Below are the code and all the weights of a small trained network. Each question names an input and a target symbol and asks about switching units off, where a switched-off unit gives its printed mean instead of its output.

import numpy as np


def w(rows, s, z=0):
    codes = np.array(rows[::2]) - 128.0
    scale = np.full(codes.shape[1], s)
    scale[-1] = z or s
    return codes * scale


def softmax(a):
    e = np.exp(a - a.max(-1, keepdims=True))
    return e / e.sum(-1, keepdims=True)


def log_softmax(a):
    a = a - a.max(-1, keepdims=True)
    return a - np.log(np.exp(a).sum(-1, keepdims=True))


def net(x, mask):
    ids = ['ΘΞβζηλμπτψ'.index(c) for c in x.split()]
    T = len(ids)
    res = E[ids] + P[:T]
    u = 0
    for l in range(3):
        r = res
        for j in range(3):
            rows = slice(2 * j, 2 * j + 2)
            q, k, v = (r @ M[l][rows].T for M in (Q, K, V))
            z = softmax(np.where(np.tri(T) > 0, q @ k.T / 2**0.5, -1e9)) @ v
            o = O[l][rows]
            res = res + np.where(mask[u + j], z, o[:, -1]) @ o[:, :-1]
        u += 3
    return log_softmax(res[-1] @ U[:, :-1].T + U[:, -1])


Q, K, V, O = {}, {}, {}, {}
E = w([
[63,113,106,76,130,185,119,146,77,131,146],'Θ',
[92,145,120,103,55,152,40,171,146,141,165],'Ξ',
[80,136,20,66,125,63,117,170,51,127,134],'β',
[84,90,58,128,155,95,106,151,122,187,197],'ζ',
[73,130,56,105,150,66,148,131,19,116,103],'η',
[152,130,88,54,39,91,159,109,50,189,150],'λ',
[150,154,166,137,72,107,59,129,38,156,154],'μ',
[161,110,168,155,164,170,129,21,106,218,176],'π',
[171,201,53,224,108,132,139,101,81,138,91],'τ',
[126,128,140,105,88,142,112,3,87,149,44],'ψ',
],0.014)
P = w([
[23,167,160,80,118,146,151,113,127,89,203],'0',
[129,170,50,151,50,170,136,83,130,7,216],'1',
[20,185,167,83,137,136,150,124,120,126,164],'2',
[133,130,62,138,62,183,119,79,117,63,179],'3',
[39,164,157,98,136,151,134,141,112,152,138],'4',
[153,118,51,147,70,200,106,105,108,89,158],'5',
[58,159,146,113,144,158,124,151,101,176,115],'6',
[174,106,42,157,83,197,97,115,97,113,138],'7',
[78,153,133,123,155,160,108,163,92,202,95],'8',
[192,96,29,174,93,209,84,121,83,137,115],'9',
[92,144,131,135,163,167,96,176,81,224,69],'10',
[212,88,37,188,81,218,71,137,76,159,84],'11',
[105,135,135,158,152,184,85,183,74,245,48],'12',
],0.013)
Q[0] = w([
[110,180,217,117,168,95,182,158,141,176,65],'0.h0',
[164,104,184,88,147,135,188,169,202,115,98],'0.h0',
[212,37,106,132,128,96,102,116,154,36,147],'0.h1',
[183,116,192,145,157,107,144,141,149,90,160],'0.h1',
[74,164,205,109,178,58,147,187,175,149,76],'0.h2',
[247,21,203,135,90,103,225,162,216,38,110],'0.h2',
],0.013)
K[0] = w([
[109,98,143,127,95,88,82,61,205,74,53],'0.h0',
[118,155,128,86,102,105,134,68,175,53,193],'0.h0',
[82,123,119,90,127,183,222,123,76,44,169],'0.h1',
[106,139,139,98,108,111,136,137,197,56,197],'0.h1',
[155,146,152,108,49,115,203,69,135,157,175],'0.h2',
[74,104,135,105,126,90,174,108,193,4,198],'0.h2',
],0.013)
V[0] = w([
[164,161,126,35,132,171,61,158,230,216,24],'0.h0',
[50,130,110,131,155,205,35,137,45,130,67],'0.h0',
[162,147,116,146,126,179,102,143,96,227,148],'0.h1',
[94,156,76,117,73,104,80,125,230,165,251],'0.h1',
[134,101,186,137,98,98,200,116,177,57,166],'0.h2',
[205,173,124,64,51,87,208,85,65,255,174],'0.h2',
],0.0069)
O[0] = w([
[111,189,86,122,98,19,61,43,242,85,59,111],'0.h0',
[202,104,106,38,75,191,193,141,255,162,157,249],'0.h0',
[97,128,111,96,238,135,113,187,167,166,165,196],'0.h1',
[38,112,153,154,43,150,86,112,243,53,95,141],'0.h1',
[166,96,150,170,192,70,145,145,40,12,188,38],'0.h2',
[167,91,179,101,48,158,230,164,252,94,99,207],'0.h2',
],0.007,0.012)
Q[1] = w([
[113,166,188,109,167,52,136,133,124,158,152],'1.h0',
[51,244,163,49,89,164,234,144,137,170,172],'1.h0',
[120,55,121,69,75,183,130,147,164,131,164],'1.h1',
[209,2,74,167,106,114,38,107,103,102,129],'1.h1',
[87,119,136,54,94,127,113,115,180,121,179],'1.h2',
[193,58,142,116,147,169,135,156,105,147,190],'1.h2',
],0.013)
K[1] = w([
[145,181,125,206,110,155,144,11,89,48,187],'1.h0',
[204,123,137,156,155,101,100,120,119,173,88],'1.h0',
[144,121,114,118,155,141,111,198,142,176,68],'1.h1',
[108,148,149,97,123,105,136,183,136,117,254],'1.h1',
[112,147,150,116,151,82,139,192,135,167,96],'1.h2',
[142,132,92,116,90,184,92,148,154,193,95],'1.h2',
],0.015)
V[1] = w([
[46,35,34,144,128,89,197,109,154,160,152],'1.h0',
[162,142,227,211,120,89,54,99,177,187,206],'1.h0',
[94,19,158,23,95,103,86,84,122,117,181],'1.h1',
[127,99,107,124,121,58,96,254,152,161,188],'1.h1',
[206,118,88,159,132,172,104,108,123,70,113],'1.h2',
[69,108,181,140,182,82,149,202,119,153,66],'1.h2',
],0.0074)
O[1] = w([
[59,131,135,154,109,151,105,62,106,98,61,155],'1.h0',
[86,9,127,127,107,56,122,113,160,141,141,79],'1.h0',
[216,101,129,85,186,99,64,144,111,125,72,186],'1.h1',
[118,60,157,150,113,161,161,160,72,102,128,179],'1.h1',
[89,107,165,96,107,120,110,147,152,127,170,3],'1.h2',
[125,175,97,219,113,104,151,162,133,136,138,100],'1.h2',
],0.011)
Q[2] = w([
[28,146,209,116,132,34,129,107,144,156,103],'2.h0',
[106,102,226,74,165,127,147,217,95,170,65],'2.h0',
[70,138,178,78,150,30,173,183,166,130,132],'2.h1',
[119,85,166,122,106,108,128,108,174,144,140],'2.h1',
[98,100,206,168,129,128,113,89,135,125,164],'2.h2',
[254,89,43,115,73,183,143,81,189,84,228],'2.h2',
],0.0093)
K[2] = w([
[159,129,160,149,189,106,135,48,102,14,217],'2.h0',
[162,94,145,196,176,224,140,73,180,220,107],'2.h0',
[179,120,88,132,121,115,112,56,113,14,209],'2.h1',
[146,118,147,119,62,144,106,103,127,150,135],'2.h1',
[140,139,192,126,139,118,101,100,152,45,197],'2.h2',
[101,112,188,90,82,189,96,158,184,254,98],'2.h2',
],0.0085)
V[2] = w([
[164,95,184,192,218,163,156,14,200,131,128],'2.h0',
[185,103,107,133,156,150,206,23,126,169,115],'2.h0',
[167,124,53,117,7,119,86,116,75,98,159],'2.h1',
[132,117,83,163,254,134,140,98,165,26,176],'2.h1',
[158,160,112,172,93,68,105,136,48,147,104],'2.h2',
[163,114,79,173,88,121,151,127,196,115,66],'2.h2',
],0.0081)
O[2] = w([
[186,71,101,115,146,153,119,9,149,106,219,92],'2.h0',
[98,97,105,125,168,140,85,76,142,95,163,189],'2.h0',
[117,150,106,176,218,149,145,74,98,141,146,119],'2.h1',
[150,111,98,117,76,138,111,130,144,209,127,3],'2.h1',
[111,60,117,179,150,205,128,104,166,114,107,37],'2.h2',
[133,88,144,174,148,98,122,129,104,132,167,169],'2.h2',
],0.011,0.017)
U = w([
[68,121,126,87,111,38,60,146,146,130,142,127],'Θ',
[216,110,123,148,118,125,242,174,242,2,134,95],'Ξ',
[112,162,119,172,187,95,78,141,113,84,144,105],'β',
[157,101,192,128,200,83,113,194,38,253,192,187],'ζ',
[180,143,111,209,159,217,134,154,146,167,136,81],'η',
[84,84,114,165,98,121,86,99,116,173,103,231],'λ',
[241,222,20,145,149,96,100,132,200,149,149,73],'μ',
[83,184,119,160,86,109,156,118,125,138,216,167],'π',
[146,112,111,139,140,139,106,125,105,149,225,161],'τ',
[104,129,135,65,145,166,90,145,95,182,162,1],'ψ',
],0.0068,0.0099)

Each question gives the input, a string of symbols that net reads in full, and the target symbol t.
The units are the heads (2 rows each of Q, K, V and O). Each row of codes is followed by its name. A weight is (code - 128) times the scale printed after its matrix; where a second scale follows, it is the last column's (O and U).
mask holds one flag per head, layer by layer. A switched-off head (its flag False) gives its mean, the last column of its rows in O, instead of its output. The means were averaged over made-up inputs and are rounded, as every weight is.
A unit's drop is (log p(t) with every unit on - log p(t) with that unit switched off) / (log p(t) with every unit on - log p(t) with every unit switched off).
The circuit of an input: a set's keep is (log p(t) with only the set's units on - log p(t) with every unit switched off) / (log p(t) with every unit on - log p(t) with every unit switched off). Starting from all 9 units, units are removed one at a time, each time the one whose removal leaves the highest keep (on an exact tie, the one counted first), for as long as the keep stays at least 0.8.
circuit, biggest first: the units of the circuit, biggest drop first
unit that matters most: the unit with the biggest drop
which heads matter: for each layer, one digit per head in row order, 1 if its drop is at least 0.15 and else 0, layers parted by /
drop of u: that unit's drop, to one decimal
input μ λ η μ Ξ μ, target ζ: unit that matters most -> 2.h0
input Θ λ μ Ξ ζ μ Θ η Θ μ Θ π λ, target τ: which heads matter -> 100 / 100 / 100
input λ β μ Θ Θ λ η, target Ξ: which heads matter -> 001 / 100 / 000
input Θ μ Θ Θ ζ ψ μ, target μ: which heads matter -> 000 / 010 / 000
input λ λ μ Ξ μ μ Θ μ, target μ: circuit, biggest first -> (0.h0, 1.h0, 2.h2)
input μ μ ζ ψ μ η Ξ Θ μ Ξ, target Ξ: which heads matter -> 001 / 000 / 010
input Ξ Ξ ψ π, target τ: circuit, biggest first -> (0.h2, 2.h0, 1.h1)
input Θ τ λ λ μ ζ Θ μ τ μ ψ μ ζ, target μ: circuit, biggest first -> (1.h1, 0.h0)
input μ ζ Ξ, target ζ: which heads matter -> 001 / 110 / 110
input β λ η λ ψ τ, target τ: circuit, biggest first -> (0.h0, 2.h0, 1.h2)
input μ ζ λ μ μ μ Θ ζ ζ, target λ: which heads matter -> 000 / 100 / 000
input μ λ Ξ μ, target ζ: circuit, biggest first -> (2.h0, 0.h0)
input ψ β λ, target μ: which heads matter -> 000 / 010 / 010
input β Θ Θ Ξ η Ξ, target ψ: unit that matters most -> 0.h0
input η λ μ π π τ Ξ μ μ μ μ Θ, target Ξ: circuit, biggest first -> (2.h1, 0.h2)
input π ψ λ μ Ξ, target ζ: circuit, biggest first -> (0.h2, 1.h0, 2.h1, 1.h1)
input Θ η β λ β λ π Θ Ξ Θ Θ π ζ, target τ: which heads matter -> 110 / 100 / 100
input ψ Ξ μ π μ, target τ: which heads matter -> 001 / 000 / 100
input Ξ ψ μ μ τ Θ μ τ Θ Θ Ξ η, target ζ: circuit, biggest first -> (0.h1, 2.h0)
input λ Θ ψ ζ λ μ π ζ, target Θ: unit that matters most -> 0.h1
input Θ λ η μ Ξ λ, target ζ: which heads matter -> 000 / 000 / 000
input Ξ λ μ Θ λ μ τ, target π: which heads matter -> 000 / 010 / 000
input μ τ Θ Θ Θ μ τ μ Ξ μ Θ ψ, target μ: which heads matter -> 100 / 000 / 000
input Θ λ Θ π μ Θ μ λ β ζ Θ Ξ ζ, target λ: circuit, biggest first -> (1.h0, 0.h2)
input Θ η μ τ Θ μ μ μ η μ λ Ξ, target β: which heads matter -> 001 / 000 / 010
input μ Θ π μ, target Θ: which heads matter -> 010 / 100 / 010
input τ μ Θ Ξ Θ Ξ, target μ: unit that matters most -> 1.h1
input τ Ξ λ μ ζ Ξ μ μ β ψ Θ, target μ: drop of 1.h1 -> 0.5
